Below is a small trained network, with its code and all its weights. Each question gives an input and a target symbol and asks what happens when units are switched off, that is, made to give their printed mean instead of their output.

import numpy as np


def w(rows, s, z=0):
    codes = np.array(rows[::2]) - 128.0
    scale = np.full(codes.shape[1], s)
    scale[-1] = z or s
    return codes * scale


def f(y):
    return np.maximum(y, 0)


def softmax(a):
    e = np.exp(a - a.max(-1, keepdims=True))
    return e / e.sum(-1, keepdims=True)


def log_softmax(a):
    a = a - a.max(-1, keepdims=True)
    return a - np.log(np.exp(a).sum(-1, keepdims=True))


def net(x, mask):
    ids = ['ΓΔΘΨβηλξτφω'.index(c) for c in x.split()]
    T = len(ids)
    res = E[ids] + P[:T]
    u = 0
    for l in range(2):
        r = res
        for j in range(2):
            rows = slice(4 * j, 4 * j + 4)
            q, k, v = (r @ M[l][rows].T for M in (Q, K, V))
            z = softmax(np.where(np.tri(T) > 0, q @ k.T / 4**0.5, -1e9)) @ v
            o = O[l][rows]
            res = res + np.where(mask[u + j], z, o[:, -1]) @ o[:, :-1]
        u += 2
        y = f(res @ A[l][:, :-1].T + A[l][:, -1])
        res = res + np.where(mask[u : u + 4], y, B[l][:, -1]) @ B[l][:, :-1]
        u += 4
    return log_softmax(res[-1] @ U[:, :-1].T + U[:, -1])


Q, K, V, O, A, B = {}, {}, {}, {}, {}, {}
E = w([
[162,217,87,95,159,190,65,138],'Γ',
[149,116,84,123,164,45,111,178],'Δ',
[145,183,121,62,111,42,135,179],'Θ',
[111,94,175,115,150,82,150,85],'Ψ',
[159,201,147,63,130,162,161,102],'β',
[172,65,117,122,153,134,66,175],'η',
[163,141,148,129,132,198,103,106],'λ',
[89,136,112,139,161,156,138,123],'ξ',
[192,180,145,101,139,113,80,113],'τ',
[168,163,186,215,254,95,186,136],'φ',
[148,171,142,58,145,178,60,91],'ω',
],0.015)
P = w([
[244,60,67,60,220,120,125,15],'0',
[62,118,246,96,129,166,70,186],'1',
[85,138,252,87,123,172,74,212],'2',
[103,154,245,86,116,155,97,224],'3',
[119,160,232,83,116,179,109,237],'4',
[134,175,235,86,103,175,110,251],'5',
],0.0049)
Q[0] = w([
[106,147,69,1,120,140,129,30],'L0H0',
[42,124,81,166,21,74,129,76],'L0H0',
[31,162,52,67,6,132,147,73],'L0H0',
[179,154,144,177,152,114,129,164],'L0H0',
[144,67,134,105,159,102,77,106],'L0H1',
[79,101,151,105,187,122,83,182],'L0H1',
[187,215,139,97,124,152,148,209],'L0H1',
[83,190,162,79,120,97,179,51],'L0H1',
],0.0078)
K[0] = w([
[119,73,118,149,65,135,97,65],'L0H0',
[35,93,117,81,44,160,111,128],'L0H0',
[41,17,68,109,1,158,105,152],'L0H0',
[141,188,190,174,195,141,153,166],'L0H0',
[88,123,42,100,38,144,140,104],'L0H1',
[153,143,75,144,123,101,177,96],'L0H1',
[115,136,160,156,228,117,172,120],'L0H1',
[184,108,156,123,185,152,85,95],'L0H1',
],0.0084)
V[0] = w([
[129,123,164,206,118,165,160,73],'L0H0',
[180,137,146,239,165,124,173,167],'L0H0',
[145,147,126,45,123,161,120,135],'L0H0',
[99,192,150,47,162,173,100,105],'L0H0',
[68,112,175,65,156,151,121,117],'L0H1',
[125,187,162,233,133,110,253,135],'L0H1',
[174,163,194,230,178,94,198,166],'L0H1',
[113,91,57,98,172,137,232,149],'L0H1',
],0.0068)
O[0] = w([
[239,97,125,195,203,127,231,121,79],'L0H0',
[150,116,114,141,242,114,141,158,161],'L0H0',
[105,255,131,128,34,85,121,103,197],'L0H0',
[105,230,134,177,84,122,173,109,254],'L0H0',
[87,47,177,202,77,150,120,162,185],'L0H1',
[94,151,35,50,107,160,239,71,34],'L0H1',
[55,168,114,17,73,104,214,129,162],'L0H1',
[105,98,81,181,57,179,88,74,85],'L0H1',
],0.0058,0.004)
A[0] = w([
[179,150,187,171,179,157,110,148,2],'L0N0',
[86,109,125,80,121,199,86,47,250],'L0N1',
[142,95,86,143,22,90,71,192,104],'L0N2',
[135,185,114,43,1,186,92,92,182],'L0N3',
],0.0076,0.0042)
B[0] = w([
[153,38,96,161,229,160,253,138,173],'L0N0',
[173,185,98,230,84,92,138,179,193],'L0N1',
[102,192,194,225,184,191,136,49,175],'L0N2',
[129,176,142,211,205,70,153,125,254],'L0N3',
],0.0067,0.0089)
Q[1] = w([
[122,61,95,106,121,150,164,41],'L1H0',
[136,148,86,51,112,108,136,63],'L1H0',
[105,193,160,196,107,90,139,200],'L1H0',
[171,42,100,97,79,199,78,60],'L1H0',
[47,140,88,92,99,98,182,68],'L1H1',
[143,81,115,102,104,180,113,62],'L1H1',
[59,115,5,57,78,94,105,103],'L1H1',
[85,88,79,98,111,105,173,205],'L1H1',
],0.011)
K[1] = w([
[99,184,168,203,44,137,64,204],'L1H0',
[97,219,178,86,67,105,45,96],'L1H0',
[119,125,75,178,243,88,160,13],'L1H0',
[43,151,178,93,62,200,146,244],'L1H0',
[96,217,139,122,1,158,132,117],'L1H1',
[53,133,218,175,156,131,125,173],'L1H1',
[67,154,173,71,39,176,86,203],'L1H1',
[147,123,127,118,24,121,19,139],'L1H1',
],0.0091)
V[1] = w([
[34,191,73,61,119,19,182,108],'L1H0',
[196,254,116,83,126,126,80,135],'L1H0',
[58,129,222,113,162,64,48,176],'L1H0',
[66,161,24,186,168,126,142,186],'L1H0',
[153,139,95,42,202,133,37,223],'L1H1',
[75,139,229,128,108,31,156,139],'L1H1',
[55,91,79,142,81,81,54,158],'L1H1',
[89,212,136,215,81,148,92,147],'L1H1',
],0.008)
O[1] = w([
[130,188,154,154,205,31,144,25,45],'L1H0',
[180,142,82,53,210,133,177,86,213],'L1H0',
[216,126,130,153,107,52,123,199,148],'L1H0',
[39,202,2,238,97,104,169,111,173],'L1H0',
[84,167,40,48,166,68,50,205,118],'L1H1',
[209,185,198,117,95,81,225,139,152],'L1H1',
[95,57,113,189,135,17,158,113,2],'L1H1',
[188,172,52,163,71,130,197,102,207],'L1H1',
],0.0082,0.0093)
A[1] = w([
[191,196,110,208,178,83,129,15,126],'L1N0',
[25,179,182,153,175,146,1,89,78],'L1N1',
[53,233,179,72,110,83,52,51,1],'L1N2',
[5,123,161,184,143,86,140,135,222],'L1N3',
],0.0065,0.008)
B[1] = w([
[55,42,118,45,103,117,175,146,249],'L1N0',
[200,134,136,165,54,171,144,183,172],'L1N1',
[222,157,133,163,119,145,212,191,148],'L1N2',
[89,99,201,253,163,80,38,160,171],'L1N3',
],0.0073,0.016)
U = w([
[56,195,1,131,139,134,119,105,80],'Γ',
[154,109,70,199,187,14,95,138,192],'Δ',
[88,101,152,88,98,34,172,171,117],'Θ',
[117,84,247,128,94,90,110,84,234],'Ψ',
[42,138,163,87,75,159,162,29,152],'β',
[73,78,105,92,80,110,118,187,110],'η',
[56,168,145,52,96,239,64,46,110],'λ',
[22,96,96,224,79,133,138,71,202],'ξ',
[178,190,145,40,202,87,64,82,163],'τ',
[69,121,145,135,252,138,178,152,33],'φ',
[222,136,95,187,98,124,171,152,1],'ω',
],0.0063,0.0059)

Each question gives the input, a string of symbols that net reads in full, and the target symbol t.
The units are the heads (4 rows each of Q, K, V and O) and the neurons (one row each of A and B). Each row of codes is followed by its name. A weight is (code - 128) times the scale printed after its matrix; where a second scale follows, it is the last column's (O, A, B and U).
mask holds one flag per unit, layer by layer, with each layer's heads first. A switched-off unit (its flag False) gives its mean, the last column of its rows in O or B, instead of its output. The means were averaged over made-up inputs and are rounded, as every weight is.
A unit's drop is (log p(t) with every unit on - log p(t) with that unit switched off) / (log p(t) with every unit on - log p(t) with every unit switched off).
top k neurons: the k neurons with the biggest drops, biggest first
k most important neurons of layer l: the k neurons of layer l with the biggest drops, biggest first
which heads matter: for each layer, one digit per head in row order, 1 if its drop is at least 0.15 and else 0, layers parted by /
drop of u: that unit's drop, to one decimal
input φ Ψ ξ λ η, target η: top 2 neurons -> L0N3; L0N0
input λ ξ ξ, target λ: which heads matter -> 00 / 10
input Θ ω Δ Ψ, target Θ: which heads matter -> 10 / 11
input ξ Δ ω λ, target ξ: which heads matter -> 01 / 11
input φ λ ω η ξ ξ, target ξ: which heads matter -> 11 / 10
input φ ω ξ Ψ, target Ψ: top neuron -> L1N3
input Δ Θ Γ ξ Γ, target Δ: which heads matter -> 10 / 01
input Ψ Δ λ, target Ψ: which heads matter -> 00 / 11
input Δ η τ, target Δ: which heads matter -> 10 / 01
input τ τ η ω, target τ: which heads matter -> 01 / 10
input τ ω Γ η β, target τ: which heads matter -> 01 / 10
input φ ω β, target β: which heads matter -> 01 / 11
input ω η η φ λ, target λ: top 2 neurons -> L0N3; L0N0
input β Θ Δ, target β: which heads matter -> 10 / 11
input η ω ω ξ ω Θ, target η: which heads matter -> 01 / 11
input η Γ λ β, target η: which heads matter -> 01 / 11
input φ Γ τ, target τ: top 3 neurons -> L0N3; L0N2; L0N1
input φ ω Γ ξ ω, target ω: most important neuron of layer 1 -> L1N1
input ω Δ φ η β, target β: 2 most important neurons of layer 0 -> L0N1; L0N3
input β ω Γ ω, target β: top 2 neurons -> L1N0; L0N3
input φ Δ φ τ Ψ, target φ: which heads matter -> 11 / 11
input φ Ψ Θ η Δ, target Δ: 3 most important neurons of layer 1 -> L1N3; L1N0; L1N1
input Δ φ ξ, target ξ: most important neuron of layer 0 -> L0N0
input ω Γ ω λ Ψ, target ω: drop of L1H0 -> 0.5
input φ λ ω φ, target φ: drop of L1H1 -> 0.2
input Θ ω ω Δ, target Θ: drop of L1H0 -> 0.7
input Θ Θ ξ, target Θ: drop of L1H0 -> 0.6
